Below is a small trained network, with its code and all its weights. Each question gives an input and a class and asks what happens when units are switched off, that is, made to give their printed mean instead of their output.

import numpy as np


def w(rows, s, z=0):
    codes = np.array(rows[::2]) - 128.0
    scale = np.full(codes.shape[1], s)
    scale[-1] = z or s
    return codes * scale


def f(y):
    return np.maximum(y, 0)


def log_softmax(a):
    a = a - a.max(-1, keepdims=True)
    return a - np.log(np.exp(a).sum(-1, keepdims=True))


def net(x, mask):
    res = np.array(x, float).reshape(1, 4) / 4 @ E
    y = f(res @ A[0][:, :-1].T + A[0][:, -1])
    res = res + np.where(mask, y, B[0][:, -1]) @ B[0][:, :-1]
    return log_softmax(res[-1] @ U[:, :-1].T + U[:, -1])


A, B = {}, {}
E = w([
[104,213,43],'x0',
[220,172,135],'x1',
[163,12,47],'x2',
[128,126,129],'x3',
],0.011)
A[0] = w([
[125,160,227,175],'N0',
[228,100,128,118],'N1',
[112,84,215,209],'N2',
[200,175,123,35],'N3',
[138,57,21,177],'N4',
[115,42,129,192],'N5',
[254,77,117,118],'N6',
[124,87,116,155],'N7',
[13,159,167,132],'N8',
[88,173,131,125],'N9',
[100,200,141,124],'N10',
[201,179,123,183],'N11',
[184,92,118,112],'N12',
[146,157,189,49],'N13',
[176,71,120,123],'N14',
[180,110,125,117],'N15',
[149,178,236,28],'N16',
[196,187,118,212],'N17',
[57,52,214,150],'N18',
[98,151,112,131],'N19',
[147,171,200,206],'N20',
[110,171,180,226],'N21',
[209,182,132,76],'N22',
[137,165,58,52],'N23',
[133,181,220,74],'N24',
[166,105,132,137],'N25',
[143,159,189,202],'N26',
[114,89,208,225],'N27',
[130,80,48,103],'N28',
[125,89,56,49],'N29',
[147,156,195,45],'N30',
[116,82,44,2],'N31',
[76,87,141,97],'N32',
[53,161,106,119],'N33',
[54,182,115,114],'N34',
[70,181,101,116],'N35',
[197,89,139,125],'N36',
[12,151,87,132],'N37',
[81,185,47,192],'N38',
[103,91,90,97],'N39',
[48,78,151,162],'N40',
[89,91,218,23],'N41',
[53,162,143,133],'N42',
],0.013,0.0076)
B[0] = w([
[170,123,50,223],'N0',
[87,146,208,191],'N1',
[97,63,89,213],'N2',
[190,157,12,163],'N3',
[69,116,123,252],'N4',
[154,167,150,212],'N5',
[87,160,196,217],'N6',
[153,157,144,171],'N7',
[142,173,197,195],'N8',
[149,138,151,172],'N9',
[136,113,153,195],'N10',
[60,30,71,212],'N11',
[133,141,168,173],'N12',
[40,64,117,162],'N13',
[133,138,183,186],'N14',
[129,182,210,161],'N15',
[59,63,105,197],'N16',
[54,44,122,225],'N17',
[142,107,18,207],'N18',
[160,106,149,154],'N19',
[159,174,88,225],'N20',
[188,213,132,220],'N21',
[152,128,64,183],'N22',
[73,45,36,165],'N23',
[105,68,89,202],'N24',
[89,108,188,161],'N25',
[196,166,73,209],'N26',
[84,69,137,214],'N27',
[133,95,49,199],'N28',
[180,142,18,174],'N29',
[21,85,128,164],'N30',
[164,166,67,173],'N31',
[88,132,106,155],'N32',
[162,161,169,171],'N33',
[135,146,163,182],'N34',
[166,116,153,177],'N35',
[109,124,197,180],'N36',
[146,174,173,187],'N37',
[156,178,147,220],'N38',
[114,145,82,162],'N39',
[128,130,58,185],'N40',
[231,230,2,162],'N41',
[122,156,181,178],'N42',
],0.0074,0.013)
U = w([
[187,157,69,253],'0',
[60,47,103,112],'1',
[126,150,250,33],'2',
],0.015,0.00053)

Each question gives the input, the list of numbers given to net, and the class t.
The units are the neurons (one row each of A and B). Each row of codes is followed by its name. A weight is (code - 128) times the scale printed after its matrix; where a second scale follows, it is the last column's (A, B and U).
mask holds one flag per neuron, in row order. A switched-off neuron (its flag False) gives its mean, the last column of its row in B, instead of its output. The means were averaged over made-up inputs and are rounded, as every weight is.
A unit's drop is (log p(t) with every unit on - log p(t) with that unit switched off) / (log p(t) with every unit on - log p(t) with every unit switched off).
The circuit of an input: a set's keep is (log p(t) with only the set's units on - log p(t) with every unit switched off) / (log p(t) with every unit on - log p(t) with every unit switched off). Starting from the 12 units with the biggest drops (on a tie, the unit counted first), units are removed one at a time, each time the one whose removal leaves the highest keep (on an exact tie, the one counted first), for as long as the keep stays at least 0.8.
units of the circuit, in order: the units of the circuit, biggest drop first
unit that matters most: the unit with the biggest drop
k most important neurons: the k neurons with the biggest drops, biggest first
drop of u: that unit's drop, to one decimal
input [-5,8,0,0], class 1: unit that matters most	N11
input [0,7,-8,-8], class 1: 2 most important neurons	[N16 N17]
input [-5,0,-8,0], class 0: 2 most important neurons	[N41 N21]
input [0,-8,-4,3], class 0: 3 most important neurons	[N18 N40 N41]
input [4,7,1,-1], class 1: 2 most important neurons	[N17 N11]
input [6,1,1,-1], class 1: 2 most important neurons	[N26 N21]
input [8,2,1,-7], class 1: 2 most important neurons	[N23 N17]
input [-4,3,-6,8], class 1: 3 most important neurons	[N16 N30 N13]
input [-5,-1,-3,0], class 0: 3 most important neurons	[N41 N17 N11]
input [5,2,5,-4], class 1: 2 most important neurons	[N21 N4]
input [2,-2,5,-8], class 0: 2 most important neurons	[N17 N11]
input [-1,-4,0,-2], class 0: drop of N30	0.2
input [-7,1,4,6], class 2: drop of N26	0.0
input [-5,-2,-2,8], class 0: units of the circuit, in order	[N41]
input [0,3,-2,8], class 1: drop of N18	0.2
